Here is a tiny trained network, its code and every weight. The questions are about switching its units off for an input and a target symbol, where a switched-off unit gives its printed mean instead of its output.

import numpy as np


def w(rows, s, z=0):
    codes = np.array(rows[::2]) - 128.0
    scale = np.full(codes.shape[1], s)
    scale[-1] = z or s
    return codes * scale


def f(y):
    return y / 2 * (1 + np.tanh(0.7978845608 * (y + 0.044715 * y**3)))


def softmax(a):
    e = np.exp(a - a.max(-1, keepdims=True))
    return e / e.sum(-1, keepdims=True)


def log_softmax(a):
    a = a - a.max(-1, keepdims=True)
    return a - np.log(np.exp(a).sum(-1, keepdims=True))


def net(x, mask):
    ids = ['ΣΩεημτψ'.index(c) for c in x.split()]
    T = len(ids)
    res = E[ids] + P[:T]
    q, k, v = (res @ M[0].T for M in (Q, K, V))
    z = softmax(np.where(np.tri(T) > 0, q @ k.T / 3**0.5, -1e9)) @ v
    res = res + np.where(mask[0], z, O[0][:, -1]) @ O[0][:, :-1]
    y = f(res @ A[0][:, :-1].T + A[0][:, -1])
    res = res + np.where(mask[1:9], y, B[0][:, -1]) @ B[0][:, :-1]
    return log_softmax(res[-1] @ U[:, :-1].T + U[:, -1])


Q, K, V, O, A, B = {}, {}, {}, {}, {}, {}
E = w([
[154,120,176,89,47],'Σ',
[122,151,159,121,69],'Ω',
[196,196,80,164,92],'ε',
[187,148,96,152,162],'η',
[190,76,112,124,126],'μ',
[93,133,5,192,127],'τ',
[151,141,161,176,176],'ψ',
],0.022)
P = w([
[133,96,201,251,143],'0',
[163,149,122,150,129],'1',
[146,146,117,148,124],'2',
[134,148,106,126,118],'3',
[143,147,110,125,110],'4',
[144,142,108,124,111],'5',
[142,148,118,119,110],'6',
[150,149,113,122,107],'7',
[139,135,120,129,114],'8',
[158,154,122,119,108],'9',
[146,150,128,119,108],'10',
[152,151,131,129,107],'11',
[142,145,118,115,102],'12',
],0.013)
Q[0] = w([
[84,117,108,62,173],'h1',
[181,181,129,252,90],'h1',
[255,153,77,212,40],'h1',
],0.011)
K[0] = w([
[142,148,123,109,116],'h1',
[144,99,158,150,105],'h1',
[103,141,167,250,113],'h1',
],0.022)
V[0] = w([
[161,2,133,129,190],'h1',
[29,80,146,140,240],'h1',
[163,173,50,155,119],'h1',
],0.0079)
O[0] = w([
[173,88,100,5,191,208],'h1',
[30,216,56,118,84,24],'h1',
[86,150,246,132,137,251],'h1',
],0.011,0.0031)
A[0] = w([
[181,121,24,10,96,214],'n1',
[97,121,222,50,132,255],'n2',
[156,184,70,218,136,100],'n3',
[152,145,100,207,238,99],'n4',
[113,100,104,202,64,131],'n5',
[219,1,101,44,173,91],'n6',
[146,137,164,158,131,197],'n7',
[138,126,69,148,148,150],'n8',
],0.0087,0.0048)
B[0] = w([
[80,108,152,124,116,246],'n1',
[138,152,39,137,173,182],'n2',
[110,97,175,101,103,180],'n3',
[147,129,147,2,107,178],'n4',
[116,170,178,204,113,147],'n5',
[84,128,86,178,96,200],'n6',
[50,118,94,158,167,185],'n7',
[149,108,239,119,74,156],'n8',
],0.0095,0.013)
U = w([
[144,149,55,209,116,167],'Σ',
[98,254,96,245,110,68],'Ω',
[93,168,222,133,72,142],'ε',
[193,167,148,104,169,254],'η',
[232,70,118,182,84,4],'μ',
[172,192,204,174,38,139],'τ',
[144,150,194,199,174,139],'ψ',
],0.0067,0.0046)

Each question gives the input, a string of symbols that net reads in full, and the target symbol t.
The units are the heads (3 rows each of Q, K, V and O) and the neurons (one row each of A and B). Each row of codes is followed by its name. A weight is (code - 128) times the scale printed after its matrix; where a second scale follows, it is the last column's (O, A, B and U).
mask holds one flag per unit, heads first, then neurons. A switched-off unit (its flag False) gives its mean, the last column of its rows in O or B, instead of its output. The means were averaged over made-up inputs and are rounded, as every weight is.
A unit's drop is (log p(t) with every unit on - log p(t) with that unit switched off) / (log p(t) with every unit on - log p(t) with every unit switched off).
The circuit of an input: a set's keep is (log p(t) with only the set's units on - log p(t) with every unit switched off) / (log p(t) with every unit on - log p(t) with every unit switched off). Starting from all 9 units, units are removed one at a time, each time the one whose removal leaves the highest keep (on an exact tie, the one counted first), for as long as the keep stays at least 0.8.
units of the circuit, in order: the units of the circuit, biggest drop first
unit that matters most: the unit with the biggest drop
k most important neurons: the k neurons with the biggest drops, biggest first
drop of u: that unit's drop, to one decimal
input ψ ψ η ε Σ Ω τ, target ε: 2 most important neurons -> n8; n1
input τ Σ τ τ ε ε ε ε Σ Σ ε ψ, target Ω: units of the circuit, in order -> h1; n2
input μ ε Ω μ η Σ, target Σ: units of the circuit, in order -> n6; h1; n2
input Σ Ω ψ μ η τ, target τ: 2 most important neurons -> n8; n5
input η Σ τ Σ ε μ ε Ω ψ Σ, target η: units of the circuit, in order -> n2; h1
input μ Σ Σ ε ε μ, target Σ: units of the circuit, in order -> n6; h1
input μ μ Ω, target Σ: most important neuron -> n6
input Σ Σ η μ Σ Ω η Σ, target Σ: units of the circuit, in order -> n6; h1; n8
input ψ Ω ε η μ Σ η τ ε Σ μ, target Σ: 3 most important neurons -> n6; n4; n3
input η Σ Σ η Ω ε η ε μ τ τ Ω, target η: units of the circuit, in order -> n6; h1; n2
input ψ μ ε ε τ μ τ Ω η, target ε: 2 most important neurons -> n1; n8
input μ Σ μ ε τ μ Σ ε η η ψ, target Σ: drop of n6 -> 1.1
input η Ω μ ψ ψ Σ τ ε Σ ψ η τ, target ε: drop of n2 -> 0.2
input η η η ε τ η Σ Ω ε τ Σ Ω Ω, target η: unit that matters most -> n6
input Ω ε ε ε, target τ: drop of n5 -> 0.1
input μ ε ε ε ε Σ ψ, target Σ: drop of n7 -> -0.1
